In the rows, 128 means zero.
[128 120 110 138  63  90 157 145 120 119 119 148 155 115 128 156 100  65
 128  21 189 133 147 123 135 129 172 104 116 143 120 179  73 105 116 116
 137 136 112 145 108 132 121  92 106 160 171 137 142 117 141]  5
[111 136 117 126  62 117 152 140 131 138 100 118 130 105 141 115 109  80
 108  26 172 133 157 130 150 130 156 104 107 157 131 152  95 100 134 106
 158 144 117 142 115 123 118 103 118 136 105 133 150 107 111]  6
[110 131 147 145  82  99 147 112 109 113  97 167 170  88 139 143  72  87
 112  61 170 133 134 112 139 149 157 116 127 115 134 165 107 102 153 138
 120 131 140 137 131 148 122  85  73 154 154 108 145 123 139]  7
[131 121  95 129  47 125 170 167 121 122 116 150 154  74 161 109  98  80
 157  50 174 116 168 153 142 144 154 117 116 144 124 144  80  97 116 150
 141 132 120 158  96 109 115 119  98 134 139 150 155 117 126]  0
[133 137  92 131  77  89 162 100 168 141 138 157 147  91 110 139 111  41
 132  46 152 134 132 131 121 140 150 153 113 146 108 144 122 103 145  75
 138 147 141 147 128 131 130 104 185 157 158 126 132 138 143]  8
[143 150 115 132  48  75 154 121 139 126  94 155 135  89  91 131  89  58
 131  56 176 152 117 127 117 134 174 161 136 189  93 101 135  83 170 129
 146 143 161 122 156 109 135 111 178 142 168 112 144 131 147]  0
[131 156  83 114  68 105 157 120 179 153 108 167 131  97 100 138 110  61
 130  24 161 127 139 149 113 123 161 156 130 190  88  96 142  87 157 112
 148 145 148 123 163 117 143 134 195 147 151 104 144 132 131]  0
[122 131  73 121  72  92 154 119 140 122 106 170 149 111  99 131  97  51
 128  66 153 167 114 148 100 144 167 152 132 158  85 122 114  89 147 103
 134 142 164 136 149 113 127 131 181 168 160 106 139 133 149]  2
[112 115 141 137  50 121 158 123 133 113  87 139 161 119 150 140  85  73
 116  31 196 112 174 140 168 145 150 109 121 130 112 174  79 100 120 104
 147 128 121 132 120 140 120 117  75 166 141 147 148 116 133]  8
[109 123 125 111  58 126 162 107 134 117  79 140 149  84 131 134  87  64
  89  46 160 126 135 110 106 142 185 124 119 131 135 151 103  96 135 139
 144 152 138 110 116 135 131 136 111 140 172 137 174 113 121]  7
[115 142 122 127  39 131 160 116 129 128  97 137 147  80 115 148  79  81
 114  39 147 116 169 140 154 142 182 113 120 141 126 177  90  87 129 135
 154 127 134 142 125 124 118 139 100 139 150 132 168 135 116]  9
[120 123  64  96  52 106 165 122 151 130 126 166 132  93 112 113 116  34
 124  72 184 154 119 133 116 153 168 165 116 174  99 123 135  80 138  90
 149 148 158 146 143 111 137 127 187 150 151 134 140 133 141]  2
[126 153 106 162  49 121 145 142 117 124 114 145 131  82 143 115  91  69
 111  19 183 128 153 110 161 138 166 126 121 142 120 146 108  98 144 143
 138 160 118 153 113 138 132 110  89 143 140 144 155 112 119]  3
[124 109  90 119  55  97 154 133 146 126 118 168 140 103 115 142  93  33
 129  50 182 152 128 133 125 125 158 162 118 178  86 109 130  95 138  84
 155 161 153 138 148 115 137 137 178 165 160 138 136 128 149]  2
[121 124  75 131  67 105 146 112 160 135 123 155 157  94 108 132 110  27
 118  46 170 136 148 133 101 144 158 150 121 165  70 120 127  99 141 109
 130 130 131 133 140 134 138 133 184 155 170 130 145 139 135]  3
[122  91 125 140  56  87 166 121 139 128  88 154 141 110 139 135  81  72
  90  41 173 142 159 110 168 134 176 134 107 134 131 147 117 117 138  97
 158 159 119 127 116 134 135 100 114 177 137 134 138 120 128]  1
[113 127  96 103  81 102 152 102 160 145 102 162 143  95  96 109 107  49
 126  55 161 136 126 135  91 132 174 137 106 205  95  96 132  87 151 117
 145 149 153 132 160 121 128 130 174 141 172 132 157 142 132]  0
[126 142 113 121  63  88 153 109 155 137 111 159 129  83 104 104 124  50
 104  48 151 139 121 126 121 151 147 155  97 150 101 125 135  93 150  87
 153 151 149 133 140 123 119 112 166 138 147 126 138 131 138]  8
[126 127  74 128  70 103 159  99 166 140  99 153 143 105  85 113 105  29
 103  80 155 149 138 116 150 141 143 161 142 161  95 127 121  97 149  89
 157 134 160 127 120 127 154 105 189 184 166 138 126 132 134]  7
[ 95 123 131 117  52 108 154 123 119 129  91 166 153  91 154 145 103  80
 116  68 159 117 139 144 133 142 171 127  97 125 131 172  98  89 141 122
 145 131 136 146 123 120 100 135  97 133 139 129 180 134 111]  4
[119 126  92 112  61 107 155 110 163 123 114 141 151  94 102 143  82  41
 136  63 180 141 140 138 121 153 168 148 148 182  96 115 135  90 153  97
 125 127 154 130 163 120 133 137 171 142 152 126 130 148 134]  6
[116 111  81 121  51 103 165 111 142 128 130 122 161  96  78 105 102  45
 118  71 189 136 136 147 112 145 153 145 124 183  87 121 144  91 146 106
 160 130 143 134 143 118 136 121 182 138 166 137 141 137 138]  9
[108 129 107 141  58 119 152 141 137 118  97 166 145  91 126 161  97  71
 116  29 152 115 181 161 171 131 150 130 116 154 114 169  71 113 127 117
 161 106 131 136 110 122 132 130 103 165 148 122 159 117 115]  6
[102 123 130 128  45 101 171 140 117  99 108 151 145  73 134 131 104 100
 129  73 168 127 126 132 124 154 156 107 112 125 144 188  89 106 133 138
 147 117 145 153 100 125 105 112  84 133 161 116 166 124 123]  8
[127 146  86 132  63  89 160 123 127 125 133 169 134  85  90 100  98  65
 129  76 171 165 104 122 123 156 151 162 123 166 110 117 139  89 164 117
 148 156 165 145 138 119 129  93 158 154 163 107 124 123 144]  2
[117 144 130 126  50  99 147 154 128 118  81 158 141 108 139 155  93  78
 138  13 187 124 148 131 139 138 164 120 141 149 119 159  93 109 132 106
 140 147 129 123 139 114 122 123 100 126 123 120 165 122 114]  6
[133 142  78 170  54 106 163 114 143 142 119 156 146  96 133 141  87  70
 123  25 160 104 176 138 176 123 175 137 125 161 127 154  72 105 144 120
 138 146 118 146  90 144 156  96 102 178 166 145 136 114 120]  0
[130 128 139 131  47 119 138 126 112 134  81 134 147  74 146 142  90  64
 110  18 158 140 163 124 134 126 179 133 105 149 121 170  85  92 152 115
 128 135 115 139 130 143 116 111  98 124 145 124 171 118 126]  3
[120 114 116 128  33 111 158 145 129 111 102 150 133  96 137 152 104  71
 133  48 175 110 154 133 149 149 165 139 118 133 117 181 105 104 126 119
 148 123 139 140 119 118 112 121  87 135 145 136 173 119 120]  3
[123 120 115 129  47 104 157 146 147 119  95 175 143  86 135 159  97  71
 134  36 160 113 176 151 152 132 144 130 133 149 126 175  85 119 132  91
 141 104 113 120 110 123 127 105 122 165 140 113 145 119 116]  6
[105 117 125 119  43 115 158 144 106 116  92 158 130 102 152 128 105  82
 146  52 208 119 137 131 144 135 172 116 108 153 121 150 107  95 120 133
 130 133 163 151 111 118 118 138  74 111 158 166 164 129 129]  4
[118 152 124 145  58  89 172 133 105 117 102 144 156  71 139 127 107  66
 124  33 179 137 136 120 146 148 159 122 102 123 127 189 102 114 141 124
 146 122 122 171 116 134 117 112 114 125 149 138 172 113 129]  3
[120 123 106 136  53 108 150 130 103 115  92 142 151  79 142 110  84  78
 121  37 177 142 164 130 156 149 170 126 123 141 122 160  82  87 126 138
 121 120 129 148 117 133 118 106  77 149 165 148 143 118 146]  2
[132  98  87 117  60  91 161 133 162 125 113 149 155  95  84 117  93  59
 127  38 146 143 143 139 107 146 171 153 133 171  95 106 126  86 141 109
 139 130 169 113 138 111 132 135 195 152 167 121 114 146 153]  1
[119 154  68 119  76 109 173 129 151 119 138 148 143  93  84 100 114  58
 136  63 166 162 107 124 125 164 168 144 126 154  94 131 121  76 141 121
 150 133 190 145 131 110 129 118 179 151 168 118 139 133 133]  7
[127 106 125 158  44  88 157 131 113 102  81 188 138  77 124 122  77  66
 106  62 153 138 159 121 161 146 166 121 111 121 130 156 103 112 135 112
 111 122 140 138 125 121 116  72  75 189 155 124 137 117 136]  2
[128 123 137 153  71  81 171 132 115 101  85 156 157  87 138 132  80  82
 134  53 181 134 154 132 162 137 156 109 109 134 128 159  98 112 130 135
 134  99 125 155 116 137 113 100  92 164 165 143 139 116 147]  0
[115 113 110 142  39 120 180 155 150 122  89 128 169  71 141 110  83  71
 139  37 176 107 173 125 170 136 148 111 131 156 145 151  94 109 127 115
 141 121 141 149  92 132 120 119 107 134 140 175 138 123 106]  7
[129 162 144 151  51 114 135 126 110 128  79 153 117 100 128 139  96  89
 114  22 168 134 156 137 163 127 173 127 102 145 122 164 109 105 153 135
 137 123 128 126 140 126 131 112  96 144 133 118 183 107 116]  3
[122 120  87 115  59 116 154 115 158 118 125 172 143  74 108  95 110  32
 128  65 157 152 120 132 117 155 159 163 125 163 103 126 107  89 142  84
 158 152 153 138 127 119 126 125 171 160 172 129 133 127 129]  2
[114 133 125  99  39 104 157 145 127 128 105 120 145 100 155 152  91 110
 140  47 180 132 147 127 142 136 199 112 121 155 139 171 114  79 132 151
 129 128 143 140 132 110 105 118 109 123 132 124 166 141 136]  1
[124 121 153 133  41 104 160 126 118 117  79 169 161  82 123 142  73  77
 132  35 176 103 172 148 139 140 166 114 121 141 107 159 105 118 126 135
 145 105 117 101 148 107 122 119 109 143 150 128 160 128 140]  9
[113 140 135 159  41 103 159 148 115 107  84 159 147  81 125 144 118  86
 128  32 165 118 153 123 148 132 160  98 102 140 117 162  90 102 128 161
 145 106 154 142 118 124 122 133  97 125 145 148 163 133 108]  4
[129 119  85 133  63  95 146 135 140 121 134 182 141  97 113 138 125  44
 141  50 159 135 111 145  82 137 158 156 117 149  81 110 121  93 132 111
 137 148 161 127 125 118 124 150 174 137 174 131 136 138 138]  4
[110 112 146 124  51  95 148 105 101 117  82 142 141  92 124 126  74  69
 111  29 185 137 139 124 126 156 204 132  88 150 117 164  94  88 154 135
 144 134 152 144 130 117 121 116  90 102 167 133 180 109 138]  3
[113 113 139 138  33  99 160 114 112 127  73 133 158  77 145 144  84  74
 105  28 174 124 167 137 137 131 191 118 111 130 136 169  92  94 128  98
 135 133 135 147 118 127 116 121  93 125 154 142 167 126 122]  4
[129 116  67 127  54 101 159 109 159 129 132 145 143  90  95 116 116  34
 124  65 167 145 134 144 125 138 158 151 121 171  79 139 120  90 146  98
 151 123 145 151 118 129 133 114 186 156 188 136 132 138 133]  9
[130 136  92 127  67  89 154 116 152 135  97 158 137  95  97 126  96  49
 113  49 174 152 128 112 130 130 144 153 135 162 104 125 148  96 152  95
 154 143 155 124 137 119 161 102 197 163 159 124 141 131 139]  7
[128 100 137 140  83 108 149 109 125 129 107 139 169  85 141 147  65  56
 125  12 178 124 168 123 145 143 187 121 122 156 134 173  80 104 135 127
 146 141 103 148 130 136 114  89  96 141 173 143 152 122 141]  5
[108 116 115 115  41  99 151 120 127 119 108 168 137  73 116 124 105  74
 126  44 154 109 149 148 141 133 160 131  99 144 136 179  98  84 144 138
 143  97 150 127 111 114 143 110 121 158 191 141 175 105 118]  7
[128 115 139 159  75 105 142  97 114 128 111 138 166  76 127 126  72  72
 120  32 175 129 163 146 157 140 172 119 131 165 140 159  91  94 157 133
 125 115 123 157 130 145 135  78  94 157 171 139 141 118 138]  5
[117 104 106 133  60 101 151 145 115 120  92 180 154  84 150 136  76  83
 142  61 160 111 168 146 139 148 171 125 121 143 122 143  90 105 120 143
 115 127 122 146 119 125 110 127  63 141 162 143 155 134 137]  0
[136 137 117 158  49 105 153 126  99 125 108 137 141  81 118 121  89  81
 111  56 163 150 152 139 169 160 154 129 113 125 140 172  78  88 141 139
 148 122 125 159  93 136 132  99  94 157 161 134 144 118 123]  5
[128 129  92 146  71  96 169 113 163 118 134 158 160  97  91 123  97  34
 161  46 145 113 117 151 139 137 148 149 136 173  95 118 108  99 158  92
 148 139 167 156 129 123 124 144 168 150 183 150 114 128 148]  0
[131 140  88 122  51 108 152 118 150 132 122 127 127  96  79 122  98  61
 124  47 178 158 129 135 120 120 190 143 116 195  91 118 134  82 155 122
 160 136 155 124 152 106 137 119 186 141 164 122 151 138 129]  9
[127 119  92 148  70 113 147 114 148 122 122 152 160  93  97 126  91  40
 115  75 172 146 141 122 119 150 142 145 150 161  92 114 120 100 148 122
 149 142 144 141 142 124 131  99 167 168 156 106 114 135 150]  2
[136 139  78 142  68  95 162 135 154 130 135 156 141  78  96 119 101  44
 133  60 151 141 131 140 144 127 130 159 124 170 111 107 141  92 153  95
 145 141 146 167 117 133 130 119 178 159 167 132 118 127 145]  0
[124 157  92 131  56  88 148 133 137 119 128 139 139  92  87 118 111  78
 141  71 166 141 111 129 112 149 167 137 134 187  88 111 131  74 155 164
 154 132 165 142 143 102 122 118 169 125 168 111 144 136 145]  0
[131 139  83 131  58 101 140 111 143 136 106 140 134 127 101 139  93  56
 116  76 172 156 117 115  94 138 184 151 135 168  73 100 144 103 159 109
 121 165 143 107 156 117 140 129 175 145 142 110 144 141 141]  3
[113 148  62 135  77 115 152 142 138 124 146 157 151  93 119 115 105  52
 132  81 175 163 127 141 148 154 129 154 127 154  99 121 133  80 135 114
 137 136 153 177 127 139 117 127 154 172 148 126 125 137 141]  2
[118 129 109 113  62  95 154 143 123 116  89 153 148 101 133 155  89  80
 128  30 151 146 155 135 164 118 176 128 120 164 118 180  84 108 151 101
 148 141 114 141 141 113 118 106 103 140 141 124 170 114 122]  6
[116 123  71 136  45 102 146 127 135 117 151 113 143 104  97 118 123  70
 127  91 177 146 113 141  99 141 164 143 138 166  88 110 151  73 148 121
 129 134 159 137 133 117 119 128 170 135 168 122 132 141 137]  4
[128 108  94 133  53 111 170 123 133 126 113 142 141  60 131 116 104  81
 122  33 157 133 162 132 146 149 180 140 116 132 116 165  80 102 122 122
 149 128 121 151  96 133 123 132  96 127 176 151 157 131 117]  9
[130 144  84 132  66 104 155 142 160 130 126 140 140  86  98 124 113  38
 136  29 167 158 142 140 130 146 149 142 125 177  83 114 111  90 140 103
 155 131 149 150 134 115 125 134 196 137 147 126 132 135 124]  6
[126 122  60 139  73  96 161 106 173 138 121 175 143 100  85 150  95  58
 107  68 139 143 154 120 122 153 170 153 144 173  91 111 115 116 146  96
 139 157 138 119 129 120 155 113 172 166 145 107 125 148 121]  6
[128 111  70 119  59 106 163 138 165 114 120 160 142 104 100 132  92  41
 132  55 171 134 128 131 129 131 160 161 132 175  90 109 151  94 141  94
 142 135 176 111 143 109 151 123 187 163 159 138 124 129 145]  7
[125 124  82 110  78  98 165 114 150 141 118 150 150 101  98 120 102  40
 128  58 160 154 123 144 118 155 165 145 120 164 101 132 121  85 143  86
 138 137 157 151 151 123 130 128 182 156 163 134 135 142 132]  5
[112 120 127 152  62  97 174 142 124 111 111 159 178  71 137 141  71  92
 112  44 176 135 166 112 168 148 160 107 146 129 125 153 111 110 135 147
 130 129 122 159 120 132 120 109  99 167 153 114 137 142 152]  1
[125 117  73 145  65 102 150 127 133 122 129 156 157  87  97 117  91  38
 122  45 174 156 136 137 123 137 146 162 135 185  97 121 106  93 146  91
 150 146 151 149 115 137 143 110 168 161 181 122 115 126 156]  2
[139 125  88 134  54 104 168 127 142 129 128 151 139  82  97 123 100  51
 126  51 157 146 131 154 124 129 156 151 112 164  92 131 121  92 152  91
 154 128 154 147 124 121 139 127 194 152 168 123 128 130 136]  9
[108 131 139 120  50 102 166 111 128 110  95 147 160  85 135 124  82  75
 120  26 195 104 154 115 139 166 184 119 119 140 132 173  95 100 131 137
 143 133 124 125 124 119 126 111  95 111 154 146 161 117 140]  8
[132 118  66 122  69  98 150 125 150 124 136 152 151  88  95 116  99  52
 129  30 186 164 137 129 113 142 181 162 149 177  94 119 125  83 142 124
 149 152 148 133 145 114 150 122 181 160 184 116 142 151 150]  1
[124 131 137 132  55 111 135 136 108 127  99 138 158  74 145 140  89  85
 126  31 170 143 159 158 136 151 161 111 128 127 130 178  77  81 134 143
 148 111 106 162 138 132 105 127  98 130 151 113 157 124 124]  5
[134 132 118 157  38  92 170 146 126 118  96 184 143  81 135 147  91  91
 120  41 152 128 162 149 157 124 143 112 110 110 115 166 102 113 134 111
 127 118 127 145 101 128 137  99 113 179 142 117 149 118 116]  9
[105 122 148 120  61  96 154 116 114 114  82 168 153 100 140 124  90  80
 128  56 187 114 134 122 118 176 177 119 104 126 113 160  99  95 140 151
 123 114 137 125 136 115 107 129  89 119 137 137 174 132 135]  3
[123 119 142 138  37 105 155 146 116  99  85 171 129  95 124 141  93  70
 128  64 174 122 145 135 144 142 168 114 108 128 107 157 112 113 117 139
 135 107 140 113 132 120 107 126  88 158 158 139 159 125 123]  9
[147 128  57 129  85 128 166  89 171 157 129 149 140 109  93 133  94  36
 120  53 162 158 150 142 130 140 167 151 148 162  97 109 117 100 144  90
 139 155 142 145 137 125 173 120 197 179 152 125 116 136 137]  5
[121 128 109 110  35 114 167 145 131 125  81 142 116  95 132 159  88  90
 127  54 160 133 163 147 166 131 179 129  97 168 145 168 102 102 138 113
 152 125 137 141 120 107 118 132 102 131 121 137 175 128 105]  6
[120 156 100 125  59 103 152 114 150 128  97 158 134  78 104  95 106  39
 104  38 183 151 118 102 120 155 166 154 121 183 102 105 135  85 146 111
 153 157 162 128 143 135 133 122 167 139 158 136 126 134 137]  2
[118 162  82 111  84  80 182 125 144 137 103 160 159  95 103 127  97  71
 131  81 170 169 104 122  95 142 168 137 121 176 107 117 121  95 152 120
 138 147 152 156 125 130 119 123 183 138 163 105 145 145 145]  0
[114 169  89 123  56 111 151 120 131 133 118 144 136  95 102 109 111  62
 118  59 181 154 111 125  98 154 172 134 104 163  90 119 136  88 158 143
 149 148 155 141 151 111 137 138 172 120 139 112 164 134 125]  3
[124 148  83 128  65 108 166 105 164 129 143 126 148 103  84 133  93  57
 126  45 168 129 132 135 127 142 179 139 126 177  93 117 147  81 144 122
 144 129 156 131 144 122 138 137 194 137 153 139 128 135 142]  9
[124 112  99 116  56  98 157 109 167 130 111 140 145  91  98 105 115  46
 127  53 171 137 131 124 101 151 164 152 136 174  88 120 114  98 138  93
 155 152 156 121 138 113 130 116 170 138 166 135 145 139 132]  8
[111 120  73  96  75 104 165 112 158 132 107 158 142  91  81 111  96  41
 104  50 161 154 127 123 109 146 171 154 111 176 101 124 135  78 147 101
 155 132 172 122 140 118 148 123 198 151 175 122 142 131 141]  7
[119 127 115 146  60 108 152 113 133 137  95 151 157 100 119 119 116  63
  90  62 161 121 172 111 152 135 141 118 134 135 121 145 112 135 119 121
 138 144 105 123 102 143 145 105 117 173 154 139 137 130 137]  1
[120 131  83 139  69  96 151 124 139 134 120 149 137 102  87 118 104  50
 115  64 182 148 131 120 116 137 141 144 136 194  93  99 139 116 155 110
 152 159 139 123 144 122 148 106 164 152 150 121 131 136 131]  6
[117 107 148 128  59 100 162 138  86 128 113 128 173  81 139 136  81  82
 127  63 175 145 145 143 131 149 164 103 110 134 138 176  82  98 127 126
 144 131 123 170 124 123  97  94  86 136 146 124 155 120 144]  5
[130 137 111 129  92 100 153 113 155 128 116 166 143  94 106 123 106  37
 129  48 185 143 118 125 109 144 166 149 136 176  78  93 130  88 155 132
 136 141 143 134 170 126 110 125 161 158 172 116 136 143 158]  0
[137 136 111 135  51 100 158 150  98 116 104 133 137  62 149 125 118  90
 129  39 177 163 144 115 133 144 152 132 102 123 124 183  92  99 133 134
 138 113 106 158  97 147 122 118 105 121 158 132 166 122 128]  3
[135 150 148 130  55 113 156 140 125 139  71 151 122 101 125 144  98  96
 123   4 173 148 151 117 151 120 188 123 107 152 116 134 103 109 148 169
 157 150 134 103 161 110 124 137 105 145 138 116 176 136 120]  1
[127 129  71 132  72 103 155 111 159 126 125 142 158  83  93 126  94  38
 113  52 180 146 136 118 123 141 159 160 146 170 108 130 119  81 149 119
 150 125 156 135 118 136 152 104 184 162 182 127 124 133 145]  7
[128 108  66 139  70 120 171 107 173 139 115 184 157  84 117 128 104  20
 120  44 176 142 154 133 111 152 168 153 141 164  76 106  96 110 132  93
 133 145 147 140 138 133 143 127 172 180 163 122 118 145 135]  2
[124 122  75 109  73 115 168 123 163 131 123 137 162  86  99 128  89  61
 117  25 175 164 145 123 113 156 189 151 141 179  95 125 112  74 146 130
 162 141 156 141 137 122 133 135 191 136 165  98 126 157 155]  1
[113 124 121  97  49 122 150 147 147 125  82 171  96 134 146 147 110  84
 124  30 174 111 131 122 149 107 187 136  76 167 135 144 128  87 134 113
 154 164 156 103 125 113 114 129  93 134 128 159 174 113 103]  4
